Below is a small trained network, with its code and all its weights. Each question gives an input and a target symbol and asks what happens when units are switched off, that is, made to give their printed mean instead of their output.

import numpy as np


def w(rows, s, z=0):
    codes = np.array(rows[::2]) - 128.0
    scale = np.full(codes.shape[1], s)
    scale[-1] = z or s
    return codes * scale


def norm(h):
    return h / np.sqrt((h * h).mean(-1, keepdims=True) + 1e-5)


def softmax(a):
    e = np.exp(a - a.max(-1, keepdims=True))
    return e / e.sum(-1, keepdims=True)


def log_softmax(a):
    a = a - a.max(-1, keepdims=True)
    return a - np.log(np.exp(a).sum(-1, keepdims=True))


def net(x, mask):
    ids = ['αβδεζηθλμξσψ'.index(c) for c in x.split()]
    T = len(ids)
    res = E[ids] + P[:T]
    u = 0
    for l in range(2):
        r = norm(res)
        for j in range(3):
            rows = slice(3 * j, 3 * j + 3)
            q, k, v = (r @ M[l][rows].T for M in (Q, K, V))
            z = softmax(np.where(np.tri(T) > 0, q @ k.T / 3**0.5, -1e9)) @ v
            o = O[l][rows]
            res = res + np.where(mask[u + j], z, o[:, -1]) @ o[:, :-1]
        u += 3
    return log_softmax(norm(res)[-1] @ U[:, :-1].T + U[:, -1])


Q, K, V, O = {}, {}, {}, {}
E = w([
[120,125,134,156,182,136],'α',
[144,129,138,143,186,149],'β',
[151,141,101,138,122,135],'δ',
[160,136,116,143,118,123],'ε',
[148,122,158,149,186,130],'ζ',
[63,162,118,61,197,87],'η',
[132,134,103,145,112,145],'θ',
[133,119,150,160,170,150],'λ',
[143,130,109,149,113,126],'μ',
[152,127,128,136,106,156],'ξ',
[177,156,212,41,150,94],'σ',
[2,109,124,29,75,130],'ψ',
],0.032)
P = w([
[113,126,103,84,101,99],'0',
[147,197,126,176,119,113],'1',
[101,250,173,184,103,125],'2',
[45,242,211,157,68,125],'3',
[188,92,74,151,151,128],'4',
[152,32,83,97,145,123],'5',
[76,11,137,18,134,122],'6',
[113,118,136,203,110,105],'7',
[71,187,166,154,119,119],'8',
[80,211,185,87,167,83],'9',
],0.015)
Q[0] = w([
[112,245,138,166,116,177],'L0H1',
[152,68,117,220,183,167],'L0H1',
[140,135,210,194,142,62],'L0H1',
[203,173,27,179,40,222],'L0H2',
[75,78,158,209,230,160],'L0H2',
[112,218,150,132,98,116],'L0H2',
[139,124,94,126,84,133],'L0H3',
[126,155,121,165,190,203],'L0H3',
[149,69,120,249,138,170],'L0H3',
],0.013)
K[0] = w([
[168,58,99,145,139,102],'L0H1',
[213,183,74,248,169,195],'L0H1',
[152,95,84,83,172,221],'L0H1',
[150,105,95,210,140,181],'L0H2',
[144,159,193,108,170,78],'L0H2',
[129,25,97,113,137,139],'L0H2',
[87,142,52,124,144,117],'L0H3',
[165,43,104,130,140,133],'L0H3',
[160,129,89,131,158,178],'L0H3',
],0.017)
V[0] = w([
[134,218,94,67,169,221],'L0H1',
[121,136,64,102,149,253],'L0H1',
[72,143,142,79,120,148],'L0H1',
[124,93,128,180,142,128],'L0H2',
[90,147,106,100,137,158],'L0H2',
[200,97,131,144,121,91],'L0H2',
[145,89,98,139,121,154],'L0H3',
[142,70,129,70,111,83],'L0H3',
[111,159,159,156,92,106],'L0H3',
],0.0063)
O[0] = w([
[106,166,22,82,138,230,232],'L0H1',
[107,141,87,89,187,255,249],'L0H1',
[116,145,88,102,77,143,58],'L0H1',
[141,89,175,161,111,63,107],'L0H2',
[111,119,138,135,153,129,105],'L0H2',
[129,149,115,129,75,113,196],'L0H2',
[139,112,101,183,123,69,201],'L0H3',
[123,83,188,141,129,101,62],'L0H3',
[97,158,123,111,138,154,118],'L0H3',
],0.0071,0.002)
Q[1] = w([
[140,159,82,117,87,96],'L1H1',
[130,133,102,134,126,172],'L1H1',
[169,114,151,93,151,90],'L1H1',
[81,249,158,75,88,119],'L1H2',
[126,223,149,205,105,143],'L1H2',
[156,152,109,193,77,137],'L1H2',
[146,161,111,117,36,99],'L1H3',
[161,69,105,106,133,127],'L1H3',
[176,122,134,192,131,137],'L1H3',
],0.021)
K[1] = w([
[194,131,65,99,138,92],'L1H1',
[121,73,104,135,105,181],'L1H1',
[136,162,179,99,177,95],'L1H1',
[90,31,119,2,125,99],'L1H2',
[191,7,65,130,142,118],'L1H2',
[210,107,87,138,177,151],'L1H2',
[124,139,99,52,197,23],'L1H3',
[111,252,159,159,138,114],'L1H3',
[211,144,88,136,176,119],'L1H3',
],0.016)
V[1] = w([
[3,70,107,174,140,188],'L1H1',
[150,66,129,52,171,96],'L1H1',
[145,108,152,170,187,164],'L1H1',
[220,210,86,73,199,74],'L1H2',
[44,130,38,156,139,52],'L1H2',
[105,132,151,159,240,139],'L1H2',
[208,175,133,23,194,67],'L1H3',
[229,125,150,139,112,189],'L1H3',
[71,91,34,142,167,73],'L1H3',
],0.011)
O[1] = w([
[146,150,54,127,158,101,52],'L1H1',
[137,144,148,62,71,185,16],'L1H1',
[90,120,90,95,131,103,92],'L1H1',
[101,149,183,30,132,151,227],'L1H2',
[174,52,111,100,250,94,129],'L1H2',
[88,128,175,152,156,158,2],'L1H2',
[50,109,79,78,122,106,103],'L1H3',
[133,214,132,109,165,124,245],'L1H3',
[174,66,97,95,97,187,121],'L1H3',
],0.013,0.0038)
U = w([
[202,134,48,165,198,143,51],'α',
[120,167,191,231,204,96,98],'β',
[75,162,107,132,182,160,96],'δ',
[151,111,92,169,137,105,143],'ε',
[135,87,159,184,181,212,121],'ζ',
[181,174,60,2,168,185,3],'η',
[243,85,172,139,119,3,154],'θ',
[174,227,66,180,58,107,150],'λ',
[91,139,150,132,134,94,143],'μ',
[66,158,90,94,146,21,178],'ξ',
[159,152,239,50,95,12,116],'σ',
[83,50,53,116,110,105,250],'ψ',
],0.0083,0.0033)

Each question gives the input, a string of symbols that net reads in full, and the target symbol t.
The units are the heads (3 rows each of Q, K, V and O). Each row of codes is followed by its name. A weight is (code - 128) times the scale printed after its matrix; where a second scale follows, it is the last column's (O and U).
mask holds one flag per head, layer by layer. A switched-off head (its flag False) gives its mean, the last column of its rows in O, instead of its output. The means were averaged over made-up inputs and are rounded, as every weight is.
A unit's drop is (log p(t) with every unit on - log p(t) with that unit switched off) / (log p(t) with every unit on - log p(t) with every unit switched off).
The circuit of an input: a set's keep is (log p(t) with only the set's units on - log p(t) with every unit switched off) / (log p(t) with every unit on - log p(t) with every unit switched off). Starting from all 6 units, units are removed one at a time, each time the one whose removal leaves the highest keep (on an exact tie, the one counted first), for as long as the keep stays at least 0.8.
units of the circuit, in order: the units of the circuit, biggest drop first
unit that matters most: the unit with the biggest drop
which heads matter: for each layer, one digit per head in row order, 1 if its drop is at least 0.15 and else 0, layers parted by /
input μ ξ η ξ ξ α, target β: unit that matters most	L1H3
input θ ξ η ξ ξ ξ, target ψ: units of the circuit, in order	[L1H3 L0H1]
input δ μ μ ξ δ δ ξ θ, target η: units of the circuit, in order	[L1H2 L1H3]
input θ ξ σ δ δ δ, target ξ: which heads matter	100 / 001
input λ ξ ε, target β: which heads matter	000 / 110
input δ η ξ ξ μ δ ε, target λ: which heads matter	000 / 010
input ξ ξ η ξ δ, target λ: which heads matter	100 / 010
input λ α ξ μ, target β: which heads matter	000 / 110
input ξ η δ μ α ε, target η: units of the circuit, in order	[L1H1 L1H2]
input μ ξ ψ μ, target θ: units of the circuit, in order	[L1H2 L0H1]
input β η ξ λ ε, target ψ: which heads matter	010 / 001
input ε ξ δ, target σ: which heads matter	100 / 110
input ξ μ ξ ξ ξ θ, target λ: which heads matter	000 / 011
input δ ξ θ ξ δ, target λ: units of the circuit, in order	[L1H2]
input η ξ ξ δ ξ ξ α μ δ δ, target ζ: units of the circuit, in order	[L1H2 L1H3]
input ε ε ξ, target σ: units of the circuit, in order	[L1H2 L0H1]
input ξ μ ζ ξ ψ ζ δ δ δ θ, target η: which heads matter	100 / 101
input ξ ξ μ β δ ε ξ σ δ, target σ: units of the circuit, in order	[L0H1 L1H2]
input ξ δ μ ξ ξ δ, target θ: units of the circuit, in order	[L1H3 L0H1]
input μ α μ ξ ξ ξ δ ξ α ξ, target η: units of the circuit, in order	[L1H3]
input δ ξ λ η ξ β, target β: which heads matter	000 / 011
input ξ μ ξ μ δ ξ ε, target θ: which heads matter	100 / 011
input θ ε δ α λ α ξ ξ δ, target ζ: which heads matter	001 / 011
input ξ δ ξ σ μ ε ξ δ, target θ: units of the circuit, in order	[L0H1 L0H2 L1H2]
input δ η ξ μ ξ η μ δ ξ ξ, target θ: which heads matter	100 / 010
input ξ ξ σ ξ σ η, target σ: which heads matter	100 / 101
input η ξ δ λ δ ε ξ ξ μ, target σ: unit that matters most	L0H1
input ξ σ α δ σ δ ξ η ε, target η: which heads matter	000 / 001
input θ δ ξ ξ ξ δ α δ μ, target η: units of the circuit, in order	[L1H3 L1H2]
